Below is a small trained network, with its code and all its weights. Each question gives an input and a target symbol and asks what happens when units are switched off, that is, made to give their printed mean instead of their output.

import numpy as np


def w(rows, s, z=0):
    codes = np.array(rows[::2]) - 128.0
    scale = np.full(codes.shape[1], s)
    scale[-1] = z or s
    return codes * scale


def norm(h):
    return h / np.sqrt((h * h).mean(-1, keepdims=True) + 1e-5)


def f(y):
    return y / 2 * (1 + np.tanh(0.7978845608 * (y + 0.044715 * y**3)))


def softmax(a):
    e = np.exp(a - a.max(-1, keepdims=True))
    return e / e.sum(-1, keepdims=True)


def log_softmax(a):
    a = a - a.max(-1, keepdims=True)
    return a - np.log(np.exp(a).sum(-1, keepdims=True))


def net(x, mask):
    ids = ['ΛΞΠβγεζηθστψω'.index(c) for c in x.split()]
    T = len(ids)
    res = E[ids] + P[:T]
    u = 0
    for l in range(2):
        r = norm(res)
        for j in range(3):
            rows = slice(4 * j, 4 * j + 4)
            q, k, v = (r @ M[l][rows].T for M in (Q, K, V))
            z = softmax(np.where(np.tri(T) > 0, q @ k.T / 4**0.5, -1e9)) @ v
            o = O[l][rows]
            res = res + np.where(mask[u + j], z, o[:, -1]) @ o[:, :-1]
        u += 3
        y = f(norm(res) @ A[l][:, :-1].T + A[l][:, -1])
        res = res + np.where(mask[u : u + 4], y, B[l][:, -1]) @ B[l][:, :-1]
        u += 4
    return log_softmax(norm(res)[-1] @ U[:, :-1].T + U[:, -1])


Q, K, V, O, A, B = {}, {}, {}, {}, {}, {}
E = w([
[164,185,91,211,84],'Λ',
[155,71,84,124,134],'Ξ',
[162,102,149,160,202],'Π',
[109,125,196,174,114],'β',
[110,43,175,105,235],'γ',
[174,103,146,159,203],'ε',
[99,63,99,59,92],'ζ',
[95,114,176,199,134],'η',
[2,169,147,204,65],'θ',
[176,197,175,119,99],'σ',
[123,173,119,32,86],'τ',
[163,200,168,117,107],'ψ',
[169,80,131,145,183],'ω',
],0.0071)
P = w([
[189,6,55,75,152],'0',
[163,57,98,80,133],'1',
[147,79,133,91,117],'2',
[144,103,161,89,112],'3',
[129,121,187,99,111],'4',
[129,135,197,107,99],'5',
],0.0022)
Q[0] = w([
[57,236,227,192,46],'0.h0',
[137,92,60,1,45],'0.h0',
[193,32,31,111,230],'0.h0',
[69,21,37,11,89],'0.h0',
[140,165,48,113,32],'0.h1',
[135,164,192,149,187],'0.h1',
[137,75,89,170,178],'0.h1',
[172,115,171,167,189],'0.h1',
[159,194,154,206,137],'0.h2',
[189,159,112,66,77],'0.h2',
[74,149,135,94,65],'0.h2',
[168,119,215,41,94],'0.h2',
],0.0078)
K[0] = w([
[70,242,168,188,89],'0.h0',
[116,95,94,12,67],'0.h0',
[197,2,92,95,216],'0.h0',
[86,19,79,32,88],'0.h0',
[129,97,65,61,9],'0.h1',
[112,187,192,154,133],'0.h1',
[195,94,88,166,182],'0.h1',
[149,171,144,185,161],'0.h1',
[165,198,138,165,171],'0.h2',
[185,137,132,52,103],'0.h2',
[90,193,134,111,58],'0.h2',
[97,131,194,37,144],'0.h2',
],0.008)
V[0] = w([
[190,70,122,135,254],'0.h0',
[233,155,178,157,202],'0.h0',
[143,129,70,165,88],'0.h0',
[95,108,176,117,147],'0.h0',
[140,168,162,203,186],'0.h1',
[92,95,104,134,109],'0.h1',
[139,197,150,129,178],'0.h1',
[174,117,123,184,155],'0.h1',
[171,99,149,139,131],'0.h2',
[143,108,134,133,89],'0.h2',
[182,131,62,161,121],'0.h2',
[16,194,33,55,60],'0.h2',
],0.0041)
O[0] = w([
[92,100,181,74,35,201],'0.h0',
[113,72,83,104,4,169],'0.h0',
[226,133,145,203,151,117],'0.h0',
[14,152,130,81,151,141],'0.h0',
[88,41,28,101,121,122],'0.h1',
[110,156,196,135,131,125],'0.h1',
[109,78,55,176,172,95],'0.h1',
[183,121,64,90,111,165],'0.h1',
[110,191,120,160,122,174],'0.h2',
[145,165,106,147,183,145],'0.h2',
[167,227,172,106,73,133],'0.h2',
[213,87,127,110,225,4],'0.h2',
],0.0032,0.0031)
A[0] = w([
[87,100,134,34,162,100],'0.n0',
[134,3,19,65,162,114],'0.n1',
[68,116,157,206,183,113],'0.n2',
[187,124,231,133,149,254],'0.n3',
],0.0059,0.0018)
B[0] = w([
[172,89,110,243,145,195],'0.n0',
[68,111,20,156,241,224],'0.n1',
[177,254,103,56,75,165],'0.n2',
[31,117,76,145,73,250],'0.n3',
],0.0044,0.0023)
Q[1] = w([
[29,148,218,89,140],'1.h0',
[60,127,178,49,149],'1.h0',
[48,218,210,31,93],'1.h0',
[171,35,50,88,205],'1.h0',
[64,171,208,128,126],'1.h1',
[44,215,227,174,68],'1.h1',
[126,105,79,136,53],'1.h1',
[186,227,107,194,114],'1.h1',
[144,4,98,80,137],'1.h2',
[139,35,135,68,163],'1.h2',
[110,24,129,106,115],'1.h2',
[159,169,141,2,168],'1.h2',
],0.0082)
K[1] = w([
[44,101,201,117,186],'1.h0',
[53,100,149,51,206],'1.h0',
[119,141,221,134,234],'1.h0',
[127,129,15,74,95],'1.h0',
[111,116,169,205,186],'1.h1',
[113,114,152,251,183],'1.h1',
[181,93,84,189,62],'1.h1',
[149,228,96,211,186],'1.h1',
[108,1,72,115,110],'1.h2',
[118,42,100,106,112],'1.h2',
[89,26,81,140,90],'1.h2',
[142,145,139,9,201],'1.h2',
],0.0077)
V[1] = w([
[129,72,154,79,206],'1.h0',
[139,172,108,1,155],'1.h0',
[173,154,173,83,131],'1.h0',
[138,147,99,97,73],'1.h0',
[85,168,68,97,99],'1.h1',
[167,159,92,235,170],'1.h1',
[109,101,65,154,136],'1.h1',
[145,145,129,174,92],'1.h1',
[95,153,80,23,134],'1.h2',
[150,129,103,229,140],'1.h2',
[141,78,119,92,190],'1.h2',
[86,161,189,174,54],'1.h2',
],0.0044)
O[1] = w([
[183,132,183,86,136,73],'1.h0',
[150,135,163,140,226,64],'1.h0',
[133,92,145,106,168,15],'1.h0',
[97,159,64,124,162,197],'1.h0',
[84,177,176,105,237,220],'1.h1',
[181,123,165,194,91,25],'1.h1',
[141,80,100,112,187,248],'1.h1',
[150,110,170,162,158,142],'1.h1',
[126,90,252,140,177,193],'1.h2',
[128,172,77,146,65,88],'1.h2',
[48,171,134,147,105,84],'1.h2',
[193,100,91,135,184,195],'1.h2',
],0.0039,0.0015)
A[1] = w([
[143,143,202,166,31,3],'1.n0',
[90,176,179,40,158,68],'1.n1',
[94,99,178,83,70,49],'1.n2',
[84,117,2,214,105,132],'1.n3',
],0.0058,0.005)
B[1] = w([
[255,110,116,88,164,105],'1.n0',
[195,85,124,124,146,125],'1.n1',
[181,175,185,86,63,129],'1.n2',
[154,75,134,151,182,252],'1.n3',
],0.0087,0.0039)
U = w([
[177,137,9,13,206,44],'Λ',
[137,123,133,124,129,6],'Ξ',
[123,124,147,99,72,81],'Π',
[63,245,146,193,148,199],'β',
[251,90,82,239,103,141],'γ',
[19,107,211,116,2,128],'ε',
[42,19,63,161,198,127],'ζ',
[191,136,148,66,93,185],'η',
[133,130,126,123,134,10],'θ',
[94,186,5,58,73,75],'σ',
[191,96,247,82,224,140],'τ',
[215,120,154,87,70,188],'ψ',
[138,123,124,123,135,1],'ω',
],0.0083,0.0034)

Each question gives the input, a string of symbols that net reads in full, and the target symbol t.
The units are the heads (4 rows each of Q, K, V and O) and the neurons (one row each of A and B). Each row of codes is followed by its name. A weight is (code - 128) times the scale printed after its matrix; where a second scale follows, it is the last column's (O, A, B and U).
mask holds one flag per unit, layer by layer, with each layer's heads first. A switched-off unit (its flag False) gives its mean, the last column of its rows in O or B, instead of its output. The means were averaged over made-up inputs and are rounded, as every weight is.
A unit's drop is (log p(t) with every unit on - log p(t) with that unit switched off) / (log p(t) with every unit on - log p(t) with every unit switched off).
The circuit of an input: a set's keep is (log p(t) with only the set's units on - log p(t) with every unit switched off) / (log p(t) with every unit on - log p(t) with every unit switched off). Starting from the 12 units with the biggest drops (on a tie, the unit counted first), units are removed one at a time, each time the one whose removal leaves the highest keep (on an exact tie, the one counted first), for as long as the keep stays at least 0.8.
circuit, biggest first: the units of the circuit, biggest drop first
top k neurons: the k neurons with the biggest drops, biggest first
top k neurons in layer l: the k neurons of layer l with the biggest drops, biggest first
which heads matter: for each layer, one digit per head in row order, 1 if its drop is at least 0.15 and else 0, layers parted by /
input ε Λ ω Ξ β, target γ: which heads matter => 100 / 111
input γ τ ψ, target τ: circuit, biggest first => 0.h2
input ζ ε β, target ψ: top 3 neurons => 0.n2, 1.n0, 0.n1
input γ ζ ω Ξ Λ β, target γ: circuit, biggest first => 0.h0, 1.h2
input θ ω Ξ η, target β: which heads matter => 100 / 100
input Λ θ σ, target β: top 2 neurons in layer 0 => 0.n0, 0.n2
input σ θ β, target β: circuit, biggest first => 0.n2, 0.h0
input Π ω ζ Π, target ε: circuit, biggest first => 0.h0, 0.h2
input τ Ξ σ, target τ: circuit, biggest first => 0.n0, 1.h2
input β β τ η, target τ: which heads matter => 110 / 101
input Ξ ψ ζ β ζ, target ε: top 2 neurons => 0.n1, 0.n0
input γ ψ τ, target τ: circuit, biggest first => 0.h0, 1.h2
input σ Ξ ω β ψ, target Λ: top 3 neurons => 0.n0, 0.n2, 1.n3
input ψ ψ β ω β σ, target σ: circuit, biggest first => 1.h0, 0.h0, 0.h1
input Λ ε ζ β, target ψ: top neuron in layer 0 => 0.n0
input Π ε ψ ψ, target Λ: top 2 neurons => 0.n0, 1.n3
input γ τ θ Π Π τ, target τ: which heads matter => 100 / 000
input Ξ θ β, target β: circuit, biggest first => 0.h0, 0.n2
input Ξ ζ ψ, target ψ: which heads matter => 100 / 100
input η Λ η Ξ τ β, target τ: top 3 neurons in layer 0 => 0.n2, 0.n0, 0.n1
input ε γ γ β ζ ε, target ε: which heads matter => 101 / 101
input Λ τ η, target τ: which heads matter => 110 / 100
input Π θ η θ, target β: top neuron in layer 1 => 1.n3
input ψ Λ ζ ζ ψ, target ψ: top 3 neurons => 0.n0, 1.n0, 1.n3
input ω Ξ Ξ Λ Π η, target γ: which heads matter => 000 / 010
input ω ω ψ Π ω σ, target σ: top 3 neurons => 0.n0, 1.n3, 0.n1
input Ξ Π ψ Λ ω ψ, target γ: which heads matter => 100 / 010
